Here is a tiny trained network, its code and every weight. The questions are about switching its units off for an input and a target symbol, where a switched-off unit gives its printed mean instead of its output.

import numpy as np


def w(rows, s, z=0):
    codes = np.array(rows[::2]) - 128.0
    scale = np.full(codes.shape[1], s)
    scale[-1] = z or s
    return codes * scale


def f(y):
    return y / 2 * (1 + np.tanh(0.7978845608 * (y + 0.044715 * y**3)))


def softmax(a):
    e = np.exp(a - a.max(-1, keepdims=True))
    return e / e.sum(-1, keepdims=True)


def log_softmax(a):
    a = a - a.max(-1, keepdims=True)
    return a - np.log(np.exp(a).sum(-1, keepdims=True))


def net(x, mask):
    ids = ['ΔΦΨΩβγεζηθλμπστ'.index(c) for c in x.split()]
    T = len(ids)
    res = E[ids] + P[:T]
    u = 0
    for l in range(2):
        q, k, v = (res @ M[l].T for M in (Q, K, V))
        z = softmax(np.where(np.tri(T) > 0, q @ k.T / 3**0.5, -1e9)) @ v
        res = res + np.where(mask[u], z, O[l][:, -1]) @ O[l][:, :-1]
        u += 1
        y = f(res @ A[l][:, :-1].T + A[l][:, -1])
        res = res + np.where(mask[u : u + 16], y, B[l][:, -1]) @ B[l][:, :-1]
        u += 16
    return log_softmax(res[-1] @ U[:, :-1].T + U[:, -1])


Q, K, V, O, A, B = {}, {}, {}, {}, {}, {}
E = w([
[122,14,133,149,94,103,78,85,141],'Δ',
[114,176,156,129,185,78,110,54,156],'Φ',
[123,162,159,138,168,129,197,89,142],'Ψ',
[174,134,64,80,139,116,160,71,96],'Ω',
[121,94,40,197,65,136,5,201,140],'β',
[181,222,142,92,161,111,96,138,162],'γ',
[183,158,103,93,197,161,141,122,140],'ε',
[168,193,185,121,140,100,25,99,106],'ζ',
[83,56,185,90,80,118,122,164,200],'η',
[199,147,57,184,140,191,127,116,50],'θ',
[157,194,202,112,108,105,124,102,98],'λ',
[152,230,116,130,111,158,177,169,130],'μ',
[224,163,89,79,144,168,79,136,83],'π',
[119,142,130,204,146,122,164,55,87],'σ',
[127,16,60,122,161,75,159,135,171],'τ',
],0.016)
P = w([
[162,191,73,122,35,116,143,47,197],'0',
[201,116,164,145,139,119,118,122,189],'1',
[159,106,133,128,131,118,126,144,155],'2',
[133,107,123,152,169,94,125,142,142],'3',
[123,103,113,142,173,78,137,160,115],'4',
[109,109,95,157,196,67,138,168,91],'5',
[104,87,70,151,248,37,151,187,85],'6',
[107,93,130,170,174,104,144,167,81],'7',
],0.012)
Q[0] = w([
[254,201,128,159,206,60,165,116,164],'0.h0',
[90,5,119,172,114,60,76,163,207],'0.h0',
[173,209,199,92,180,165,200,20,45],'0.h0',
],0.0086)
K[0] = w([
[132,209,129,102,47,201,128,10,135],'0.h0',
[95,163,99,111,175,90,122,166,58],'0.h0',
[145,100,124,137,58,185,97,96,207],'0.h0',
],0.013)
V[0] = w([
[188,146,77,73,160,142,62,131,162],'0.h0',
[162,131,113,184,49,125,62,160,37],'0.h0',
[108,124,173,110,125,2,45,91,118],'0.h0',
],0.0091)
O[0] = w([
[6,226,101,57,101,115,109,140,27,254],'0.h0',
[11,124,242,100,56,249,206,121,149,149],'0.h0',
[1,164,104,88,169,233,29,85,234,125],'0.h0',
],0.009,0.0071)
A[0] = w([
[170,154,62,84,99,122,150,75,148,255],'0.n0',
[98,108,67,103,190,131,180,61,112,214],'0.n1',
[111,105,118,255,127,150,53,173,166,149],'0.n2',
[110,89,62,170,76,139,96,139,218,170],'0.n3',
[125,181,164,64,93,125,190,126,181,144],'0.n4',
[168,124,165,73,145,121,138,112,139,231],'0.n5',
[97,149,35,141,163,118,106,101,140,55],'0.n6',
[118,149,77,120,161,136,211,161,171,227],'0.n7',
[138,197,159,87,137,137,133,116,155,144],'0.n8',
[120,119,67,171,102,121,170,78,150,62],'0.n9',
[141,50,140,170,84,153,94,226,70,198],'0.n10',
[171,103,61,143,84,110,163,71,123,48],'0.n11',
[108,214,103,78,147,142,122,108,102,129],'0.n12',
[109,170,142,173,171,165,201,102,86,132],'0.n13',
[158,62,129,147,162,108,92,165,81,123],'0.n14',
[176,167,152,127,218,183,115,132,67,238],'0.n15',
],0.0081,0.0043)
B[0] = w([
[61,173,188,175,99,65,141,118,123,195],'0.n0',
[120,151,191,131,77,159,93,121,114,194],'0.n1',
[139,155,109,43,80,169,162,137,115,180],'0.n2',
[97,115,123,51,68,129,162,87,186,177],'0.n3',
[147,134,56,168,131,142,116,121,125,192],'0.n4',
[75,146,100,163,80,138,118,140,102,152],'0.n5',
[175,107,135,91,144,118,58,121,120,193],'0.n6',
[123,99,156,154,81,118,72,102,109,179],'0.n7',
[119,155,99,178,138,120,84,142,141,182],'0.n8',
[135,79,226,88,147,158,147,106,154,129],'0.n9',
[113,143,96,100,137,90,255,117,133,183],'0.n10',
[129,63,208,112,136,131,109,69,116,146],'0.n11',
[138,167,162,208,154,146,76,168,114,254],'0.n12',
[187,182,91,73,93,126,78,82,138,194],'0.n13',
[147,159,65,152,131,142,161,148,169,174],'0.n14',
[80,196,224,156,70,107,100,125,158,213],'0.n15',
],0.0076,0.0097)
Q[1] = w([
[133,84,131,93,194,170,112,203,25],'1.h0',
[172,211,237,182,112,104,151,94,149],'1.h0',
[105,2,86,119,139,106,184,208,88],'1.h0',
],0.0067)
K[1] = w([
[143,187,161,142,171,145,107,201,71],'1.h0',
[129,193,150,166,36,76,153,65,168],'1.h0',
[156,80,98,122,255,192,182,194,69],'1.h0',
],0.0063)
V[1] = w([
[129,184,21,212,145,83,124,207,239],'1.h0',
[140,167,77,89,39,227,117,231,15],'1.h0',
[124,165,224,145,175,40,1,213,81],'1.h0',
],0.0055)
O[1] = w([
[227,66,154,254,78,142,127,28,218,186],'1.h0',
[93,86,114,189,180,98,66,58,31,205],'1.h0',
[77,147,23,176,212,114,185,90,214,254],'1.h0',
],0.0088,0.0059)
A[1] = w([
[202,162,126,123,103,147,68,132,37,108],'1.n0',
[25,124,91,126,127,119,130,74,122,104],'1.n1',
[117,178,148,158,148,78,117,109,87,118],'1.n2',
[117,129,162,75,137,96,168,148,178,32],'1.n3',
[206,105,211,113,119,129,169,174,99,134],'1.n4',
[163,53,177,118,122,169,109,109,169,141],'1.n5',
[211,113,134,125,83,48,123,132,134,125],'1.n6',
[96,43,85,142,153,107,128,110,94,136],'1.n7',
[127,151,148,188,186,161,105,118,92,45],'1.n8',
[158,153,124,167,151,150,167,124,181,85],'1.n9',
[71,127,142,57,109,180,69,119,164,107],'1.n10',
[203,159,90,77,113,79,81,148,175,93],'1.n11',
[139,124,152,57,87,105,179,218,104,87],'1.n12',
[127,1,141,157,77,123,123,148,93,255],'1.n13',
[216,126,156,189,114,134,87,86,193,101],'1.n14',
[223,94,130,189,149,75,148,108,127,157],'1.n15',
],0.0091,0.0056)
B[1] = w([
[160,116,115,88,203,73,108,144,221,235],'1.n0',
[197,107,148,170,196,160,67,251,151,245],'1.n1',
[142,83,94,54,154,161,172,132,65,254],'1.n2',
[196,41,82,146,96,150,174,94,120,157],'1.n3',
[117,69,100,208,226,144,44,181,169,185],'1.n4',
[28,127,110,27,106,156,59,211,61,152],'1.n5',
[167,155,195,169,230,208,199,125,187,176],'1.n6',
[108,244,143,141,135,82,159,160,149,158],'1.n7',
[160,74,145,94,123,152,180,50,50,220],'1.n8',
[161,44,117,75,94,96,33,115,215,205],'1.n9',
[220,173,78,179,50,115,110,141,80,204],'1.n10',
[154,176,173,116,148,209,204,33,75,184],'1.n11',
[100,32,55,190,82,161,173,122,128,228],'1.n12',
[25,164,126,149,151,101,146,20,207,192],'1.n13',
[49,99,198,75,89,152,192,154,89,232],'1.n14',
[147,108,223,109,2,64,120,235,72,197],'1.n15',
],0.0063,0.017)
U = w([
[180,74,81,151,95,177,125,157,109,47],'Δ',
[204,122,129,58,133,152,72,67,123,172],'Φ',
[174,134,202,96,175,199,120,181,152,69],'Ψ',
[84,166,117,101,142,103,115,65,204,213],'Ω',
[6,175,184,141,77,135,93,109,127,211],'β',
[171,117,43,148,147,55,72,130,174,198],'γ',
[179,168,172,166,96,72,159,144,88,165],'ε',
[190,138,132,120,113,144,57,205,145,43],'ζ',
[66,191,106,99,97,203,185,101,105,158],'η',
[78,102,80,186,161,146,168,61,94,70],'θ',
[97,57,67,3,116,90,110,138,131,145],'λ',
[178,37,142,185,133,82,92,136,157,46],'μ',
[29,190,142,110,175,159,122,174,133,172],'π',
[119,81,103,137,175,226,85,123,161,3],'σ',
[197,100,85,82,142,137,167,56,157,165],'τ',
],0.0061,0.0036)

Each question gives the input, a string of symbols that net reads in full, and the target symbol t.
The units are the heads (3 rows each of Q, K, V and O) and the neurons (one row each of A and B). Each row of codes is followed by its name. A weight is (code - 128) times the scale printed after its matrix; where a second scale follows, it is the last column's (O, A, B and U).
mask holds one flag per unit, layer by layer, with each layer's heads first. A switched-off unit (its flag False) gives its mean, the last column of its rows in O or B, instead of its output. The means were averaged over made-up inputs and are rounded, as every weight is.
A unit's drop is (log p(t) with every unit on - log p(t) with that unit switched off) / (log p(t) with every unit on - log p(t) with every unit switched off).
The circuit of an input: a set's keep is (log p(t) with only the set's units on - log p(t) with every unit switched off) / (log p(t) with every unit on - log p(t) with every unit switched off). Starting from the 12 units with the biggest drops (on a tie, the unit counted first), units are removed one at a time, each time the one whose removal leaves the highest keep (on an exact tie, the one counted first), for as long as the keep stays at least 0.8.
circuit, biggest first: the units of the circuit, biggest drop first
most important unit: the unit with the biggest drop
top k neurons: the k neurons with the biggest drops, biggest first
k most important neurons of layer l: the k neurons of layer l with the biggest drops, biggest first
input Δ ε μ Δ, target μ: top 3 neurons => 1.n4, 0.n14, 0.n10
input ε λ μ Ψ, target γ: circuit, biggest first => 1.h0, 0.h0, 1.n14
input ε Δ σ Ψ σ β Φ, target γ: most important unit => 1.h0
input μ σ Φ, target ε: circuit, biggest first => 0.h0, 1.n15
input Ψ Δ η γ β Ω, target τ: top 4 neurons => 0.n0, 0.n11, 0.n9, 1.n3
input ζ θ σ ε γ Ψ β σ, target σ: circuit, biggest first => 0.h0, 1.h0, 1.n1, 0.n12
input μ μ β λ, target ε: circuit, biggest first => 0.h0, 1.n15
input Ω τ λ β, target λ: circuit, biggest first => 0.n2, 0.n3, 0.n12
input σ σ Φ, target Δ: 2 most important neurons of layer 1 => 1.n12, 1.n3
input σ β β μ β β, target β: circuit, biggest first => 0.h0, 1.n2
input Ω β Ψ π β λ λ τ, target λ: circuit, biggest first => 0.h0, 0.n3, 1.h0, 1.n5
input ε η ε σ θ γ γ γ, target γ: 2 most important neurons of layer 1 => 1.n14, 1.n9
input π π λ ε, target θ: circuit, biggest first => 1.h0, 0.h0, 0.n12, 1.n8
input μ λ λ γ η Ω μ, target ε: circuit, biggest first => 0.h0, 1.n15
input σ ε ε π Φ Δ, target Φ: 2 most important neurons of layer 1 => 1.n11, 1.n10
input Ψ ε Ω μ π μ, target τ: 2 most important neurons of layer 1 => 1.n11, 1.n3
input λ Φ π λ β β, target β: circuit, biggest first => 0.h0
input Ψ τ λ μ μ σ ζ Ψ, target τ: circuit, biggest first => 1.h0, 0.h0, 1.n11, 1.n1
input β γ λ β π, target Φ: top 2 neurons => 1.n0, 0.n3
input Δ π Δ Φ η ε μ Ω, target ζ: most important neuron of layer 1 => 1.n10
input μ θ Φ λ β γ ε Δ, target ε: top 3 neurons => 1.n15, 0.n14, 0.n3
input λ Ω μ γ λ, target β: top 2 neurons => 1.n14, 0.n4
input β Δ ζ λ γ λ β, target λ: 2 most important neurons of layer 1 => 1.n5, 1.n0
input τ Ψ μ π Φ Ψ μ β, target μ: top 4 neurons => 0.n10, 1.n4, 0.n2, 1.n15
input Δ λ Ω σ σ ε μ β, target μ: 2 most important neurons of layer 0 => 0.n10, 0.n2
input θ Ψ Δ, target Ψ: 2 most important neurons of layer 1 => 1.n6, 1.n4
input Ω η Φ σ, target π: top neuron => 0.n11
input η ε Ψ, target Ψ: top 2 neurons => 0.n3, 1.n6
input μ Ψ β, target Ψ: 2 most important neurons of layer 1 => 1.n6, 1.n15
input β Ψ η λ ζ, target Φ: 2 most important neurons of layer 1 => 1.n0, 1.n8
